Here is a tiny trained network, its code and every weight. The questions are about switching its units off for an input and a target symbol, where a switched-off unit gives its printed mean instead of its output.

import numpy as np


def w(rows, s, z=0):
    codes = np.array(rows[::2]) - 128.0
    scale = np.full(codes.shape[1], s)
    scale[-1] = z or s
    return codes * scale


def norm(h):
    return h / np.sqrt((h * h).mean(-1, keepdims=True) + 1e-5)


def f(y):
    return np.maximum(y, 0)


def softmax(a):
    e = np.exp(a - a.max(-1, keepdims=True))
    return e / e.sum(-1, keepdims=True)


def log_softmax(a):
    a = a - a.max(-1, keepdims=True)
    return a - np.log(np.exp(a).sum(-1, keepdims=True))


def net(x, mask):
    ids = ['αβγεζθλξτψ'.index(c) for c in x.split()]
    T = len(ids)
    res = E[ids] + P[:T]
    u = 0
    for l in range(3):
        r = norm(res)
        for j in range(3):
            rows = slice(2 * j, 2 * j + 2)
            q, k, v = (r @ M[l][rows].T for M in (Q, K, V))
            z = softmax(np.where(np.tri(T) > 0, q @ k.T / 2**0.5, -1e9)) @ v
            o = O[l][rows]
            res = res + np.where(mask[u + j], z, o[:, -1]) @ o[:, :-1]
        u += 3
        y = f(norm(res) @ A[l][:, :-1].T + A[l][:, -1])
        res = res + np.where(mask[u : u + 4], y, B[l][:, -1]) @ B[l][:, :-1]
        u += 4
    return log_softmax(norm(res)[-1] @ U[:, :-1].T + U[:, -1])


Q, K, V, O, A, B = {}, {}, {}, {}, {}, {}
E = w([
[101,97,182,135,127,246],'α',
[228,7,107,113,28,120],'β',
[69,99,110,80,54,252],'γ',
[192,192,62,122,179,129],'ε',
[131,208,79,53,155,167],'ζ',
[150,189,91,127,210,101],'θ',
[35,183,73,166,87,137],'λ',
[153,81,113,231,74,107],'ξ',
[122,43,87,200,233,248],'τ',
[124,177,221,172,96,125],'ψ',
],0.018)
P = w([
[211,252,91,121,77,219],'0',
[87,84,98,185,112,137],'1',
[88,111,76,143,115,140],'2',
[83,92,102,168,127,119],'3',
[84,90,119,140,137,131],'4',
[90,91,105,163,135,153],'5',
[98,110,80,129,155,95],'6',
[77,94,107,157,133,117],'7',
[59,91,121,128,154,107],'8',
[73,84,133,149,153,115],'9',
[64,85,135,123,139,104],'10',
],0.014)
Q[0] = w([
[145,94,129,163,74,41],'0.h1',
[85,198,118,200,140,50],'0.h1',
[126,94,100,112,74,138],'0.h2',
[40,1,135,161,104,184],'0.h2',
[135,84,64,121,131,153],'0.h3',
[114,224,77,91,150,81],'0.h3',
],0.079)
K[0] = w([
[88,15,117,179,112,59],'0.h1',
[62,137,137,144,201,69],'0.h1',
[141,103,164,74,88,121],'0.h2',
[106,53,156,110,2,171],'0.h2',
[173,164,73,149,109,178],'0.h3',
[17,70,78,100,180,66],'0.h3',
],0.064)
V[0] = w([
[68,174,137,194,144,172],'0.h1',
[80,179,132,109,126,60],'0.h1',
[134,158,105,95,212,84],'0.h2',
[133,145,134,128,111,138],'0.h2',
[36,201,156,140,168,114],'0.h3',
[165,160,254,115,123,83],'0.h3',
],0.069)
O[0] = w([
[162,217,46,155,110,159,219],'0.h1',
[147,117,49,64,145,87,116],'0.h1',
[185,135,208,69,226,170,2],'0.h2',
[126,133,153,147,94,131,128],'0.h2',
[113,169,3,184,239,137,226],'0.h3',
[135,56,19,100,51,250,80],'0.h3',
],0.027,0.037)
A[0] = w([
[148,158,159,193,105,81,253],'0.n1',
[129,140,41,108,156,67,31],'0.n2',
[2,3,161,118,178,152,6],'0.n3',
[133,137,127,150,28,109,145],'0.n4',
],0.053,0.0028)
B[0] = w([
[77,142,86,77,137,173,233],'0.n1',
[74,115,119,202,147,105,251],'0.n2',
[144,76,195,134,3,40,175],'0.n3',
[115,84,168,137,201,164,232],'0.n4',
],0.05,0.033)
Q[1] = w([
[115,158,121,129,32,131],'1.h1',
[73,180,189,162,205,153],'1.h1',
[165,143,128,118,96,96],'1.h2',
[53,113,69,159,246,106],'1.h2',
[254,136,91,167,58,138],'1.h3',
[124,165,138,121,178,125],'1.h3',
],0.074)
K[1] = w([
[199,106,42,98,223,92],'1.h1',
[27,83,116,202,148,244],'1.h1',
[177,138,103,112,101,57],'1.h2',
[55,178,151,181,146,255],'1.h2',
[29,248,90,43,212,184],'1.h3',
[111,57,122,196,83,144],'1.h3',
],0.052)
V[1] = w([
[212,114,183,177,139,139],'1.h1',
[116,116,165,125,122,121],'1.h1',
[68,75,98,52,115,27],'1.h2',
[129,216,139,146,3,144],'1.h2',
[122,161,121,97,106,137],'1.h3',
[115,90,120,110,133,151],'1.h3',
],0.04)
O[1] = w([
[133,189,105,134,24,92,2],'1.h1',
[137,161,119,85,104,135,101],'1.h1',
[142,74,106,6,164,29,56],'1.h2',
[12,194,198,77,94,122,202],'1.h2',
[131,132,169,118,135,94,94],'1.h3',
[154,156,105,104,134,157,125],'1.h3',
],0.018,0.014)
A[1] = w([
[152,38,209,132,2,1,34],'1.n1',
[182,124,19,87,70,174,75],'1.n2',
[170,196,175,81,181,131,17],'1.n3',
[188,168,150,124,112,154,252],'1.n4',
],0.074,0.002)
B[1] = w([
[2,77,232,178,58,54,253],'1.n1',
[142,66,71,86,10,153,206],'1.n2',
[84,149,208,70,109,161,188],'1.n3',
[162,181,120,167,116,101,135],'1.n4',
],0.064,0.05)
Q[2] = w([
[253,174,200,39,164,143],'2.h1',
[154,140,121,93,164,124],'2.h1',
[182,166,188,117,160,39],'2.h2',
[147,186,71,128,95,84],'2.h2',
[213,167,127,2,108,167],'2.h3',
[178,179,153,163,151,109],'2.h3',
],0.07)
K[2] = w([
[138,174,239,34,178,60],'2.h1',
[141,151,158,109,107,108],'2.h1',
[180,25,118,102,171,43],'2.h2',
[137,150,46,107,153,73],'2.h2',
[160,75,55,87,161,2],'2.h3',
[155,140,126,136,204,132],'2.h3',
],0.06)
V[2] = w([
[151,149,150,121,109,146],'2.h1',
[52,143,77,133,96,163],'2.h1',
[4,104,72,79,182,106],'2.h2',
[154,29,214,63,108,168],'2.h2',
[158,208,165,161,91,107],'2.h3',
[214,102,151,225,159,166],'2.h3',
],0.045)
O[2] = w([
[121,109,125,128,160,129,113],'2.h1',
[199,195,113,48,109,112,252],'2.h1',
[252,175,141,200,105,119,208],'2.h2',
[187,38,177,88,110,218,94],'2.h2',
[89,148,137,19,88,117,143],'2.h3',
[28,100,196,135,57,126,71],'2.h3',
],0.026,0.039)
A[2] = w([
[144,148,109,143,163,147,5],'2.n1',
[130,167,171,130,169,99,79],'2.n2',
[173,75,180,151,102,152,6],'2.n3',
[177,116,36,101,9,141,127],'2.n4',
],0.11,0.0027)
B[2] = w([
[148,70,140,162,106,89,154],'2.n1',
[198,170,182,79,137,149,187],'2.n2',
[153,132,88,66,141,31,152],'2.n3',
[172,132,74,114,3,180,254],'2.n4',
],0.066,0.085)
U = w([
[84,152,175,251,126,213,13],'α',
[84,106,218,167,55,42,126],'β',
[248,122,218,188,136,122,131],'γ',
[124,73,135,120,202,164,251],'ε',
[192,34,137,210,176,107,137],'ζ',
[1,170,91,75,150,138,34],'θ',
[144,212,102,211,151,42,155],'λ',
[164,101,101,42,135,17,14],'ξ',
[102,232,203,62,116,170,149],'τ',
[167,147,92,112,29,149,233],'ψ',
],0.0083,0.0023)

Each question gives the input, a string of symbols that net reads in full, and the target symbol t.
The units are the heads (2 rows each of Q, K, V and O) and the neurons (one row each of A and B). Each row of codes is followed by its name. A weight is (code - 128) times the scale printed after its matrix; where a second scale follows, it is the last column's (O, A, B and U).
mask holds one flag per unit, layer by layer, with each layer's heads first. A switched-off unit (its flag False) gives its mean, the last column of its rows in O or B, instead of its output. The means were averaged over made-up inputs and are rounded, as every weight is.
A unit's drop is (log p(t) with every unit on - log p(t) with that unit switched off) / (log p(t) with every unit on - log p(t) with every unit switched off).
The circuit of an input: a set's keep is (log p(t) with only the set's units on - log p(t) with every unit switched off) / (log p(t) with every unit on - log p(t) with every unit switched off). Starting from the 12 units with the biggest drops (on a tie, the unit counted first), units are removed one at a time, each time the one whose removal leaves the highest keep (on an exact tie, the one counted first), for as long as the keep stays at least 0.8.
units of the circuit, in order: the units of the circuit, biggest drop first
unit that matters most: the unit with the biggest drop
k most important neurons: the k neurons with the biggest drops, biggest first
top k neurons in layer l: the k neurons of layer l with the biggest drops, biggest first
which heads matter: for each layer, one digit per head in row order, 1 if its drop is at least 0.15 and else 0, layers parted by /
input ζ α θ, target τ: units of the circuit, in order -> 0.h2, 1.n3
input γ β ε τ β τ γ, target γ: which heads matter -> 111 / 000 / 000
input ξ γ ψ ζ ψ β ψ ψ α τ α, target ξ: 2 most important neurons -> 2.n3, 0.n4
input γ ζ θ θ β τ, target γ: which heads matter -> 111 / 000 / 000
input γ ξ ξ ψ ψ ε ε ξ, target γ: unit that matters most -> 0.h3
input ζ τ ψ ψ α, target ζ: 2 most important neurons -> 1.n2, 1.n3
input τ ψ ξ ψ β θ λ γ ψ β γ, target τ: which heads matter -> 101 / 000 / 000
input γ ξ τ, target γ: which heads matter -> 011 / 000 / 000
input ε γ ζ γ ψ τ, target ε: which heads matter -> 011 / 000 / 010
input α θ γ ε ζ λ β β λ ψ ξ, target α: which heads matter -> 101 / 010 / 001
input ξ ψ λ ψ ζ ψ λ ζ α α τ, target ξ: top 3 neurons in layer 0 -> 0.n1, 0.n3, 0.n4
input τ λ β ξ ζ τ, target τ: top 2 neurons in layer 1 -> 1.n1, 1.n2
input β θ α ξ ξ β ζ ζ θ, target γ: which heads matter -> 010 / 000 / 000
input α ε ξ θ λ γ ζ, target τ: which heads matter -> 110 / 000 / 000
input ξ θ ε β β γ, target ξ: 3 most important neurons -> 2.n3, 0.n4, 0.n1
input ξ λ ε ψ τ λ α ξ ξ α, target ξ: top 3 neurons in layer 0 -> 0.n1, 0.n3, 0.n4
input θ β ε γ ψ τ ξ, target θ: unit that matters most -> 0.h2
input ζ ε α β β ψ θ ψ α ψ γ, target ζ: which heads matter -> 001 / 000 / 000
input ξ τ τ, target ξ: 4 most important neurons -> 2.n3, 0.n4, 0.n1, 1.n1
input α β ε θ ψ α, target α: top 3 neurons in layer 1 -> 1.n2, 1.n1, 1.n3
input θ ξ β ξ, target θ: top 2 neurons in layer 1 -> 1.n3, 1.n2
input τ β λ ζ ψ ψ ψ ε, target τ: which heads matter -> 110 / 000 / 000
input λ τ α ξ, target λ: top neuron in layer 2 -> 2.n4
